(in the rows, 128 means zero)
Each row of numbers belongs to one of the things below and depends on some of the facts about them. Some rows are named. Which thing is each other row?

Some facts about the things:
Λ: is directly part of; γ: uses; β: is of sort; ε: comes just before; Ψ: belongs to class
bagrom Λ:mumen γ:zakli β:721 Ψ:i
bevin Λ:tupla β:269 Ψ:g
boter Λ:trafli β:698 Ψ:l
bridoflak Λ:mumen β:966 ε:ratra
brifek Λ:mumen ε:bridoflak
brogikik Λ:tuple β:698 ε:nefluk Ψ:k
brosan Λ:genir β:269 ε:zula Ψ:a
bruski Λ:trezolol γ:klaplor β:536 ε:lumavus
dazi Λ:trizim β:698 ε:luskor Ψ:e
defone Λ:nobrur β:301 Ψ:g
dotam Λ:volodur
drimur Λ:vofozum β:269 ε:lipame Ψ:e
drobon Λ:flalem β:269 Ψ:b
dronor Λ:netra γ:taklo β:698 Ψ:b
durebuk Λ:maplim γ:sostu β:698 ε:stekul Ψ:f
fatri Λ:tupla β:301 ε:grepo Ψ:m
fele Λ:grozul β:698 ε:losupir
fetalas Λ:genir β:536 ε:brosan Ψ:l
fikur Λ:zumen γ:nanizar β:966 ε:grefir Ψ:g
flada Λ:maplim γ:rovi β:269 ε:nanizar Ψ:h
flalem γ:dronor
flenun Λ:volodur γ:gaflek β:536 ε:plobru Ψ:i
flibrupi Λ:kotek γ:saklena β:964 ε:sibrik
flobaklas Λ:nobrur γ:trasturum β:536 ε:pludi Ψ:n
gaflek Λ:genir γ:luskor β:721 ε:trezolol Ψ:h
gapom Λ:troklos β:698 ε:stobim
gego Λ:vofozum β:269 ε:grirunel Ψ:j
genir γ:nobrur
gifem Λ:gizotrol β:301 ε:kitre Ψ:i
gizotrol Λ:sugis ε:lomes
gofu Λ:plostozi γ:grozul β:698 ε:saklena Ψ:h
gonukel Λ:zuvi β:269 ε:klaskunes Ψ:h
grasa Λ:skitros γ:gudrem β:721 Ψ:d
gratos Λ:plana γ:skadral β:721 Ψ:j
grefir Λ:zumen γ:durebuk β:966 ε:nebas Ψ:n
grepo Λ:tupla β:966 ε:bevin Ψ:k
grifle Λ:gizotrol β:964 ε:stomo Ψ:a
grirunel Λ:vofozum β:964 ε:vobus Ψ:d
grokamem Λ:tadru γ:gratos β:721 ε:telegim
grova Λ:susel β:536 Ψ:l
grozul Λ:zuvi γ:bruski ε:klefla
grufaven Λ:didrur β:698 ε:vinon Ψ:b
gudrem Λ:zaske γ:gofu β:536 ε:nugrur Ψ:b
gudru Λ:plostozi γ:flenun β:966 ε:klaplor Ψ:n
kamas Λ:taklo β:698 ε:zakli Ψ:m
kiter γ:taflibul
kitre Λ:gizotrol γ:tretril β:301 Ψ:b
klagrir Λ:tupla γ:grifle β:301 ε:manis Ψ:a
klaplor Λ:plostozi γ:pletol β:698
klaplu Λ:trasturum β:698 Ψ:j
klaskunes Λ:zuvi ε:grozul
klefla Λ:zuvi β:536 Ψ:l
kleflugrek Λ:nugrur γ:losupir β:301 ε:nisu
klekom Λ:trabre β:964 Ψ:a
klepe Λ:gravi γ:mumen β:536 ε:trizim Ψ:l
klolun Λ:trasturum γ:ladrel β:301 ε:tiru Ψ:c
komesu Λ:trafli β:721 ε:boter Ψ:n
kotek Λ:zeflili γ:drobon ε:retinek
ladrel Λ:skitros γ:defone β:536 ε:pletol Ψ:b
lipame Λ:vofozum γ:kiter β:698 Ψ:k
lobrik Λ:nugrur β:536 Ψ:h
lomes Λ:sugis γ:susel β:964 Ψ:k
lostal Λ:genir β:698 ε:gaflek Ψ:g
losupir Λ:grozul γ:lipame β:269 ε:rovi Ψ:h
lumavus Λ:trezolol β:301 Ψ:c
luskor Λ:trizim γ:mafluk β:301 ε:niren Ψ:f
mafluk Λ:plostozi γ:treklok β:269 ε:gudru Ψ:j
manis Λ:tupla β:721 ε:fatri
maplim Λ:lazinu
mumen γ:grasa
nanizar Λ:maplim β:536 ε:durebuk Ψ:i
nebas Λ:zumen β:536 Ψ:a
nefluk Λ:tuple γ:fikur β:721 ε:sote Ψ:m
netra Λ:lazinu ε:maplim
nimudro Λ:zuvi β:269 ε:gonukel Ψ:j
niren Λ:trizim γ:plupu β:536 Ψ:m
nisu Λ:nugrur β:966 ε:lobrik Ψ:c
nobrur Λ:plupu ε:plilufis
noske Λ:plana β:301 ε:gratos
nugrur Λ:zaske
padar Λ:mobik β:698 ε:skadral
plana γ:bagrom
pletol Λ:skitros γ:puruklo β:536 ε:troder Ψ:a
plilufis Λ:plupu ε:taflibul
plobru Λ:volodur β:698 ε:dotam
plostozi Λ:mobik ε:padar
pludi Λ:nobrur β:698 ε:pulevos Ψ:k
plupu γ:gego
plure Λ:netra γ:zeflili β:964 ε:vubrik
podro Λ:skitros β:269 ε:ladrel
pulevos Λ:nobrur γ:gudru β:698 ε:defone
puruklo Λ:britral γ:kotek β:964
ratra Λ:mumen β:964 ε:bagrom Ψ:a
redrok Λ:zeflili γ:flobaklas β:269 ε:kotek Ψ:e
retinek Λ:zeflili γ:kitre β:966 ε:skibrun
rovi Λ:grozul γ:trafli β:966 ε:skaton
saklena Λ:plostozi β:269 ε:mafluk Ψ:m
sibrik Λ:kotek β:964 Ψ:h
skadral Λ:mobik β:536 Ψ:g
skagik γ:stomo
skaton Λ:grozul β:269 ε:stidrapluk Ψ:e
skibrun Λ:zeflili γ:brifek β:964 ε:stutril Ψ:c
skitros γ:plobru
sostu Λ:brifek γ:grepo β:301 Ψ:g
sote Λ:tuple β:269
stagal Λ:britral β:536 ε:puruklo Ψ:g
stebrel Λ:gizotrol γ:flibrupi β:964 ε:gifem Ψ:l
stekul Λ:maplim β:964 Ψ:j
stestimer Λ:flalem β:698 ε:drobon Ψ:d
stidrapluk Λ:grozul β:721 Ψ:k
stobim Λ:troklos γ:vobus β:698 Ψ:a
stomo Λ:gizotrol β:301 ε:stebrel
stutril Λ:zeflili β:269
suplok Λ:klaskunes γ:pulevos β:536 Ψ:b
susel Λ:graske γ:nisu
tadru γ:plostozi
taflibul Λ:plupu γ:klagrir
taklo Λ:tretril ε:treklok
telegim Λ:tadru γ:grokamem β:964
tiru Λ:trasturum β:698 ε:klaplu Ψ:g
trafli Λ:tadru ε:grokamem
trasturum Λ:skagik γ:retinek ε:trugu
treklok Λ:tretril γ:plana β:721 Ψ:i
tretril γ:vibre
trezolol Λ:genir γ:trabre
trizim Λ:gravi
troder Λ:skitros β:536 ε:grasa Ψ:l
troklos Λ:britral ε:stagal
trugu Λ:skagik β:536 Ψ:h
tupla Λ:volodur ε:flenun
tuple Λ:zaske ε:gudrem
vibre Λ:plilufis γ:klolun β:269
vinon Λ:didrur γ:skagik β:301 Ψ:j
vobus Λ:vofozum γ:redrok β:966 ε:drimur
vofozum Λ:flalem ε:stestimer
vubrik Λ:netra β:964 ε:dronor Ψ:a
zakli Λ:taklo γ:grefir β:301 Ψ:l
zeflili γ:klepe
zula Λ:genir β:698 ε:lostal Ψ:m
zumen Λ:kiter
zunal Λ:genir β:721 ε:fetalas Ψ:e

Some rows with their names:
[147  53 171 179  93 128 138 121 145 143  88 138 128 149 160  88 131 126
 140 128 143  99 104 164  62 124 132 224]: ratra
[156  94 179 126  83 154 129 134  77 120  96 122 182 136 126 131 144  63
 175  95 156 123 157 131  54 142 105 147]: dronor
[164  66 189 167  95  95 143 147 144 144  97 158 123 141 124 126 133  90
 179 120 164 127 153 166  72 119 101 172]: kitre
[182  89 165 134 106 140 116 116 107 113  88  97 174 116 147 112 140  87
 168  81 145 121 129 105  62 138 105 157]: nisu
[155  90 172 128  99 136 114 138  89 112 127  87 172 133 119 141 149  75
 170  87 167 120 125 131  49 145 107 141]: durebuk
[147  86 156 129 101 180 116 151  85 128 109 129 177 148 128 107 137  85
 178  82 146 109 129 125  75 153 122 155]: lobrik
[156  87 156 114  88 152 111 106  80 116 123  88 184 125 151  96 135  99
 150  88 144 111 143 103  65 157 103 169]: nanizar
[146  57 159 141  94  93 157 125 133 166 110 122 131 136 141  88 139  97
 150  93 135 114 142 159  83 131 104 181]: mafluk
[164  97 170 138 101 152 123 150  95 120  96 128 175 141 114 121 132  76
 189  82 143 114 134 131  75 141 104 136]: klaplu
[147  92 166 139  95 155 127 130  85 119 105 107 193 137 120  96 138  95
 178  80 125  99 114 129  71 153 116 155]: troder
[132  70 167 170 103 111 156 106 123 151  97 126 131 148 156  76 161 100
 139 121 150 109 110 161  71 117 121 206]: nefluk
[162  99 179 141 114 128 114 125  94 105 108  93 168 133 132 117 158  87
 184  92 162 118 108 126  59 135 104 149]: grefir
[123  96 182 123 123 104 143 125 126 113 140 119 154 125 102 106 129  73
 182  90 134 121 131 129  86 139  85 113]: zeflili
[133  92 183 125 131 105 146 111 122 111 115 119 153 115 110 103 134  78
 183  81 129 131 137 122 101 147  83 114]: volodur
[132 105 171 116 122  93 141  96 127 118 136  97 152 104 115  98 141  79
 165  80 128 124 137 118  91 144  70 119]: gizotrol
[140  93 176 124 124  88 123 105 140 110 146  96 151  94 107 101 112  97
 177  84 120 123 140 121  91 161  74 119]: brifek
[142  49 182 183  95 123 139 133 134 135  93 167 131 158 148  83 118 137
 152 152 143  94 122 165  71 134 137 214]: puruklo

Name these rows:
No name comes twice in this set of rows, the named rows included.
[144 107 173 170 113  64 141  95 144 153 122 108 117 121 130  84 164  89
 163 121 166 120 129 156  83 109  74 174] | kleflugrek
[170  78 189 174 130  78 143 121 145 143  79 141 113 122 129  93 144 102
 186 103 161 132 127 154  95 115  89 175] | fatri
[168  73 180 156 102  93 138 140 136 149 106 147 119 140 140  99 134  92
 173 120 168 128 146 147  79 112 100 171] | gifem
[178  85 184 170 134  69 138 104 157 148  86 109 110 109 136  92 153 106
 176  89 152 123 117 148  98 118  84 185] | klagrir
[173  89 187 144 118 126 110 129  90 105  99 127 167 121 113  99 130 101
 200  84 138 118 138 125  86 155  97 140] | plobru
[148  61 170 151 101  87 151 124 127 159 116 112 127 136 138  85 140 108
 158  88 135 115 130 163  82 134  99 179] | brosan
[134  88 182 118 117 107 152 104 112 116 108 113 163 119 130 105 144  67
 168  84 126 139 144 112  84 135  87 120] | susel
[184  56 193 163  96  87 136 146 137 129  93 152 125 128 133 119 109 105
 177 121 152 129 156 157  67 131 102 168] | defone
[135 101 183 131 145  92 138  88 126 116 113 103 142  97 110  88 144  86
 183  69 121 134 126 117 115 145  71 124] | tupla
[135 111 167 138 111 133 102  96  91 111 132  91 181 115 116  81 152 110
 174  85 129  96 125 131  83 167  92 161] | bruski
[136  70 166 191 102 123 145 116 146 146 104 129 127 150 149  70 147 118
 143 131 152  86  87 167  69 117 127 221] | stebrel
[152  97 166 139 101 159 115 124  98 118 116 103 180 130 113  97 131 105
 178  78 120  90 122 136  73 161 106 164] | pletol

Now the same things, written a new way:
Some things and their rows:
[127 151  87 149 152 139 164 124 151 156  81 144 123 156 117 124 144 166
  77 146 113 128 130 102 156 126 165 149  96  74 166  60 118 138 108 136]: trasturum
[122 142  92 139 150 136 139 145 153 152  80 133 119 148 125 122 159 147
  76 136 115 134 166 107 155 119 147 149  96  82 177  64 119 121 110 137]: zeflili
[120 153 102 140 153 144 141 158 165 146  80 140 121 152 123 123 165 158
  75 137 115 150 161 106 167 121 147 148  92  80 172  63 113 120 113 151]: skagik
[120 121  97 135 157 111 175 145 167 130  88 123 127 182 162 138 180 136
  98 139 140 135 157 114 208 127 147 152 131  90 169  61 128 112 100 135]: lumavus
[121 130  85 136 135 117 139 141 147 111 112 123 142 157 166 170 134 164
  91 154 113 131 140 126 146 121 146 171  99  72 193 122 106 105 122 150]: ratra
[119 124  83 135 135 113 149 123 176 107 128 124 159 185 120 146 128 140
  86 168 112 148 147 144 144 119 163 180  94  71 187 126 106 101 113 131]: gratos
[119 122  85 139 129 108 161 152 159 109  99 120 135 153 122 141 133 135
  76 140 117 190 135 160 142 123 144 167  93  68 209 127 130 102 144 136]: durebuk
[122 126  85 142 134 114 198 116 165 108 116 141 122 153 114 132 132 177
  80 143 111 136 128 124 143 119 180 180  90  68 165 100 126 103 122 136]: brogikik
[123 122  87 137 180 160 134 115 139 111 112 122 147 198 139 179 130 162
 174 188 117 128 132 105 148 175 209 166 133 104 167  70 102 140  97 144]: fikur
[121 123  84 140 135 113 156 127 163 109 119 120 135 168 119 147 133 163
  78 135 112 134 131 136 143 119 153 167 113  65 172  86 107 106 111 148]: trugu
[125 148  86 149 139 119 135 134 145 158  83 124 120 148 139 129 156 165
  76 140 117 131 148 103 146 125 139 149  96  67 170  63 111 121 125 144]: volodur
[120 147  85 166 134 125 137 132 132 161  83 123 119 152 152 128 145 149
  75 141 115 132 139 104 145 128 148 168 113  69 170  60 121 123 113 136]: genir
[118 142  84 141 155 131 136 156 171 162  83 122 137 157 115 123 151 150
  73 141 115 131 175 109 182 114 149 147  97  82 171  57 108 108 109 136]: kotek
[121 139  82 141 154 127 137 150 144 159  82 129 122 151 123 120 151 141
  71 137 115 130 165 106 164 123 142 151  93  84 170  63 114 120 113 137]: tretril
[121 159  97 139 134 146 136 141 141 150  83 128 120 150 144 120 161 164
  78 137 116 133 145 105 148 122 144 147 110  67 170  61 115 124 117 150]: skitros
[121 127  87 142 136 115 142 127 151 105 104 123 137 167 142 158 130 163
  97 161 116 133 134 115 144 122 156 175  95  67 173 116 108 108 113 149]: klekom
[119 122  85 137 136 116 135 127 159 108 122 118 151 176 121 162 135 160
  95 142 113 136 142 129 147 126 165 164 124  66 169  95 106 106 102 154]: sibrik

Which thing is each row?
No name comes twice in this set of rows, the named rows included.
[122 140  84 141 183 123 164 157 167 142  85 150 124 150 118 121 152 156
  77 140 112 131 132 103 175 137 165 147  94  96 167  63 115 126 102 134] | brifek

Now the same things, written a new way:
Named rows:
[170 141 117 153 156 173 180 132  87 123 148 182 184 141 125  96 114 104
  89 147 143 141 120 107 174 118 151 124 107 127 132 164  91 139 126]: fatri
[126 118 156 121 121 146 179 167 129 120 140 154 168 126 123 111 112 110
 130 151 159 171 143 106 107  99 159 147 144 113 124  97 106 142 114]: genir
[161 159 149  84 127 113 147 120 120 116 108 132  89  74 148 120 128  87
 110 142 105 116 150 197 163  98 157 127 105 113 177  91 161 148 170]: bruski
[115 103 133 135 106 198 195 148 112 109 125 145 106 140 163 113 125  98
 164 115 111 140 101 116 126 111 173 132 186 139 118 125  77 134 131]: padar
[124 162 129  68 166 110 100 115 119 130 103 162 147 118 147 107 130 133
 180 156 136 176 151 106 120 111 127  94  97 104  96 153 112 140 152]: skadral
[126 121 153 113 123 150 178 169 133 115 145 156 173 128 120 111 101 110
 122 157 162 177 137 108 109 107 166 149 146 124 129  94 109 151 116]: plupu
[131  72 137 165 165 202 172 155  83 143 154 183 206 204 196 130  86 107
 104 121 112 197 102  46 135  94 150 150 175 183  97 164  26 177 109]: grepo
[147 100 134 159 147 200 208 158  96 118 142 146 115 136 188 118 147  63
 110 118 113 132 119 138 149 116 172 160 158 162 161 121  67 142 131]: fikur
[106 133 132  91 141 152 144 141 136 119 128 177 169 141 111  97 111 117
 169 157 162 218 137  73 103 123 166 127 115 109 122 120  88 147 100]: maplim
[132 116 154 114 124 154 179 169 127 124 145 156 174 131 123 115 103 111
 121 160 156 168 136 112 111 111 162 154 149 120 128  99 105 146 113]: britral
[140  96 140 125 115 226 219 140 115 112 122 106  98 105 175 142 123  90
 122 107 101  76  75 151 127 135 156 165 225 179 139 130 108 147 139]: fele
[129  90 131 158  70 200 216 144 135  99 127 111 106  99 147 117 103  71
 121 111 102 104  96 155 153  77 177 152 180 149 139 117  90 142 129]: grufaven
[ 98 153 133  74  79 125 115  96 156  96  75 101 123  67 130  92 114 125
 191 130 139 123 113 159 129  97 139  86 128 119  69 153 135 144 156]: drimur
[143 146 138  92 123 111 133 111 139 107 110 116 137  58 132 118 105  95
 126 148 110 119 150 164 151  75 127 110  97 104 142 126 134 147 154]: ladrel
[131 163 113 105 151 132 147 114 112 121 130 154 128 121 125  92 143 121
 149 149 150 153 130 121 121 124 150 100 135 127 100 171 106 146 143]: skibrun
[152 180 112  50 125 141 146 128 118 118  91 195  92 157 107 122  89 147
 150 181 111 181 130 113 137 134 191 106 138  97 132 118 112 133 121]: puruklo
[134 157 118 102 129 126 157 113 128 116 122 131 118 107 123  93 132 109
 128 148 136 144 129 149 127 105 152 109 139 129 118 154 112 155 134]: vubrik

Which thing is each row?
No name comes twice in this set of rows, the named rows included.
[133 164 130  55 161 130 105 102 132 122  90 149 177  86 125 147  96 143
 186 161 122 135 137  97 120 128  99 104 115  93 102 163 118 133 155] | klefla
[129 120 143 147 165 115 161 155 111 134 159 141 180 160 174 134 103 118
 101 141 121 173 140 100  93  76 135 138 182 179  85 160  51 195 136] | sostu
[144 152 149 104 123 106 137 132 133 115 117 139 166  81 135 126  98 118
 145 153 123 120 157 130 129  83 112 120 108  90 114 122 128 129 158] | grova
[140 149 143 100 141 103 144 108 130 121 118 105 113  63 151  93 153  82
 109 137 129 109 148 197 153  91 129 121 106 127 146 133 146 153 165] | flobaklas
[152 142 134  74 108 159 182 161 133 111 115 165  97 128 115 121 104  97
  84 166 129 184 125 159 152 128 216 153 132 138 187  61 128 156 107] | kotek
[108 100 154 131 134 139 171 166 145 131 157 132 185 124 146 116  93 110
  99 146 160 170 131  89  95  87 144 159 158 153  94 125  87 167 100] | plana
[139 140 142 105 123 110 132 118 136 113 122 120 128  53 145 111 117  87
 130 135 113 116 151 154 148  68 123 119 101 106 148 127 138 139 160] | fetalas
[142 161 129 116 125 116 170 140 127 127 127 139 137 124 124 103 116 125
 122 155 137 123 133 148 128 110 143 117 162 122  96 145 112 144 147] | klekom
[142 155 140  90 130 123 117  90 120 102  96 133 175  67 108 110 120  94
 178 147 125 124 156 157 154  91 115 103  91  66 147 131 139 144 174] | gudrem
[149 131 125 131 151 150 182 134 111 126 146 148 119 126 148 108 127  90
 109 144 105 149 141 128 135  94 155 139 133 126 157 131  88 150 135] | stomo
[114 108 131 131 120 199 190 143 106 115 120 160 109 156 162 108 131 109
 176 119 127 151  98 110 123 122 177 130 185 145 107 136  73 135 130] | lostal
[116 118 141 100 133 156 159 143 135 119 141 153 153 118 124  99 121  96
 120 151 157 192 134 112 121 109 168 153 128 128 148 109 112 161 102] | plilufis

Now the same things, written a new way:
Some things and their rows:
[125  78 143 140 151 120 177 124 124 140 127 140 122 161]: niren
[173 123 147  89 169 128 156  56 203 151 198 152 111 124]: skaton
[117 128 164  78 160 102 123  69 121 160 178 123 136 130]: lipame
[141 100 143 100 131 128 142 105 150 137 133 108 147 130]: skagik
[143 111 140  90 130 138 133 120 144 139 137 107 135 124]: gravi
[154  99 147  99 113 141 142 109 158 142 128  98 136 111]: kotek
[104  82 155  91 148 138 114 116 178 107 147 109 117  76]: stobim
[142 103 151  94 120 144 141 125 148 133 124 101 133 104]: trizim
[141 118 143 124 100 153 101 151 150 131  98 147 127 179]: flibrupi
[136 119 144  81 124 154 103 119 156 111 119  96 144 135]: vofozum
[171  85 112 133 118 118 157 168 102 146 120 130  87 166]: vobus
[138  94 145 119  98 134 122 139 136 121 109 119 104 119]: flenun
[163 128 167  89 110 147 135  95 158 150 134  94 152  96]: saklena
[144 106 110 132  86 138  74 177 165  86 146 110 127 155]: flobaklas
[135  93 146 102 128 114 118  90 158 142 158  99 130  80]: brosan
[135 123 162  70 136 161 110 121 166 117 142 110 145 122]: redrok
[144 109 145  92 124 132 132 118 152 134 140 112 134 128]: didrur

Rows to name:
No name comes twice in this set of rows, the named rows included.
[179  86  92 155  69 127 109 199 149 106 137 110 104 151] | grefir
[159 143 164 159 138 119 122  80 171 174 167 238  85 193] | stidrapluk
[168 107 144 103 139 131 154  89 182 149 161 127 111 110] | klaskunes
[148  94 140 102 153 142 142 111 180 124 122 183  79 147] | suplok
[205 124 123 127  92  93 142 133  72 171 119 112  98 197] | grepo
[161 114 143  89 136 141 132  94 174 133 148 122 121 127] | zuvi

